Here is a tiny trained network, its code and every weight. The questions are about switching its units off for an input and a class, where a switched-off unit gives its printed mean instead of its output.

import numpy as np


def w(rows, s, z=0):
    codes = np.array(rows[::2]) - 128.0
    scale = np.full(codes.shape[1], s)
    scale[-1] = z or s
    return codes * scale


def f(y):
    return y / 2 * (1 + np.tanh(0.7978845608 * (y + 0.044715 * y**3)))


def log_softmax(a):
    a = a - a.max(-1, keepdims=True)
    return a - np.log(np.exp(a).sum(-1, keepdims=True))


def net(x, mask):
    res = np.array(x, float).reshape(1, 8) / 4 @ E
    y = f(res @ A[0][:, :-1].T + A[0][:, -1])
    res = res + np.where(mask, y, B[0][:, -1]) @ B[0][:, :-1]
    return log_softmax(res[-1] @ U[:, :-1].T + U[:, -1])


A, B = {}, {}
E = w([
[186,180,253,127,137,142,102,73,42,139],'x0',
[95,121,91,155,130,76,19,179,154,134],'x1',
[114,174,118,85,142,84,156,27,241,96],'x2',
[125,81,148,118,62,196,108,56,180,103],'x3',
[125,100,219,120,252,68,173,192,132,148],'x4',
[140,188,117,109,197,113,175,126,132,135],'x5',
[117,100,114,134,137,204,50,128,183,126],'x6',
[161,239,92,118,166,194,78,81,122,134],'x7',
],0.0044)
A[0] = w([
[141,131,165,141,50,141,104,98,48,133,88],'n1',
[127,81,101,118,77,136,161,93,181,115,163],'n2',
[112,34,195,141,139,48,56,187,163,142,65],'n3',
[150,135,170,128,27,148,100,86,20,137,77],'n4',
[127,163,111,131,169,45,228,158,116,135,144],'n5',
[118,38,90,125,44,150,210,67,230,126,97],'n6',
[140,195,227,125,183,118,184,62,126,123,120],'n7',
[118,145,98,129,166,64,192,171,116,128,86],'n8',
[123,77,154,138,141,91,87,171,140,128,126],'n9',
[129,229,13,126,99,152,13,47,207,127,101],'n10',
[119,146,95,119,170,55,199,175,121,127,84],'n11',
[134,131,125,130,145,187,104,151,91,131,147],'n12',
[140,110,103,141,182,244,93,202,88,143,6],'n13',
[139,182,217,123,196,110,192,88,120,125,138],'n14',
[140,163,185,119,164,124,164,101,116,139,150],'n15',
[125,87,136,135,154,116,87,187,123,128,134],'n16',
],0.011,0.0012)
B[0] = w([
[121,151,169,153,58,130,134,152,93,118,172],'n1',
[125,88,117,125,118,174,163,106,164,132,177],'n2',
[126,48,170,118,133,66,45,148,134,107,224],'n3',
[119,165,188,161,29,133,132,158,79,111,193],'n4',
[154,151,92,146,143,64,199,152,107,143,234],'n5',
[100,31,113,127,91,181,209,66,179,111,225],'n6',
[133,172,198,88,176,117,124,62,138,137,231],'n7',
[138,137,93,149,134,75,175,171,127,141,201],'n8',
[126,89,148,122,141,110,89,149,136,117,176],'n9',
[132,204,2,131,89,100,34,68,170,134,253],'n10',
[147,126,88,144,125,70,181,165,105,145,212],'n11',
[113,144,128,128,138,176,134,142,109,126,146],'n12',
[127,132,109,126,201,243,132,180,110,144,173],'n13',
[144,177,182,87,172,103,155,64,135,137,231],'n14',
[131,159,162,110,147,111,140,95,141,128,184],'n15',
[129,94,139,115,155,141,92,171,139,127,174],'n16',
],0.024,0.0073)
U = w([
[73,34,113,125,89,203,203,72,193,94,182],'0',
[173,135,79,172,160,49,208,192,84,175,121],'1',
[113,32,176,115,171,85,22,191,139,91,82],'2',
[102,169,199,193,45,175,114,168,34,89,168],'3',
[119,193,26,135,97,133,19,80,171,129,133],'4',
[115,125,105,128,220,254,114,196,84,168,4],'5',
[157,200,221,39,194,106,152,39,127,150,185],'6',
],0.0046,0.00039)

Each question gives the input, the list of numbers given to net, and the class t.
The units are the neurons (one row each of A and B). Each row of codes is followed by its name. A weight is (code - 128) times the scale printed after its matrix; where a second scale follows, it is the last column's (A, B and U).
mask holds one flag per neuron, in row order. A switched-off neuron (its flag False) gives its mean, the last column of its row in B, instead of its output. The means were averaged over made-up inputs and are rounded, as every weight is.
A unit's drop is (log p(t) with every unit on - log p(t) with that unit switched off) / (log p(t) with every unit on - log p(t) with every unit switched off).
The circuit of an input: a set's keep is (log p(t) with only the set's units on - log p(t) with every unit switched off) / (log p(t) with every unit on - log p(t) with every unit switched off). Starting from the 12 units with the biggest drops (on a tie, the unit counted first), units are removed one at a time, each time the one whose removal leaves the highest keep (on an exact tie, the one counted first), for as long as the keep stays at least 0.8.
units of the circuit, in order: the units of the circuit, biggest drop first
k most important neurons: the k neurons with the biggest drops, biggest first
drop when u is switched off: that unit's drop, to one decimal
input [3,2,-5,-3,1,-8,5,-4], class 2: units of the circuit, in order => [n3]
input [1,1,0,4,1,-6,-7,7], class 3: 2 most important neurons => [n4; n1]
input [8,3,-5,-2,4,-8,-3,-6], class 2: 3 most important neurons => [n3; n9; n16]
input [3,-6,-3,7,-4,4,-4,2], class 3: 2 most important neurons => [n4; n1]
input [6,-7,6,8,2,-7,0,-5], class 0: 2 most important neurons => [n6; n2]
input [0,-2,4,-7,-5,7,-1,0], class 1: 3 most important neurons => [n5; n11; n8]
input [3,2,-5,-4,0,5,-1,6], class 5: 2 most important neurons => [n13; n12]
input [2,-8,0,4,-7,7,-2,6], class 4: 2 most important neurons => [n10; n5]
input [-2,8,6,-6,3,-2,0,-7], class 2: 2 most important neurons => [n3; n9]
input [-2,-2,-5,-6,6,-3,3,-3], class 2: 3 most important neurons => [n3; n16; n9]
input [5,1,-1,4,-7,8,-6,4], class 4: drop when n10 is switched off => 3.0
input [5,-7,0,-5,0,-7,3,-3], class 3: drop when n1 is switched off => 0.2
input [-5,5,-1,1,-6,2,-2,-8], class 0: drop when n6 is switched off => 0.3
input [-5,3,-4,-7,3,-6,4,6], class 5: units of the circuit, in order => [n13]
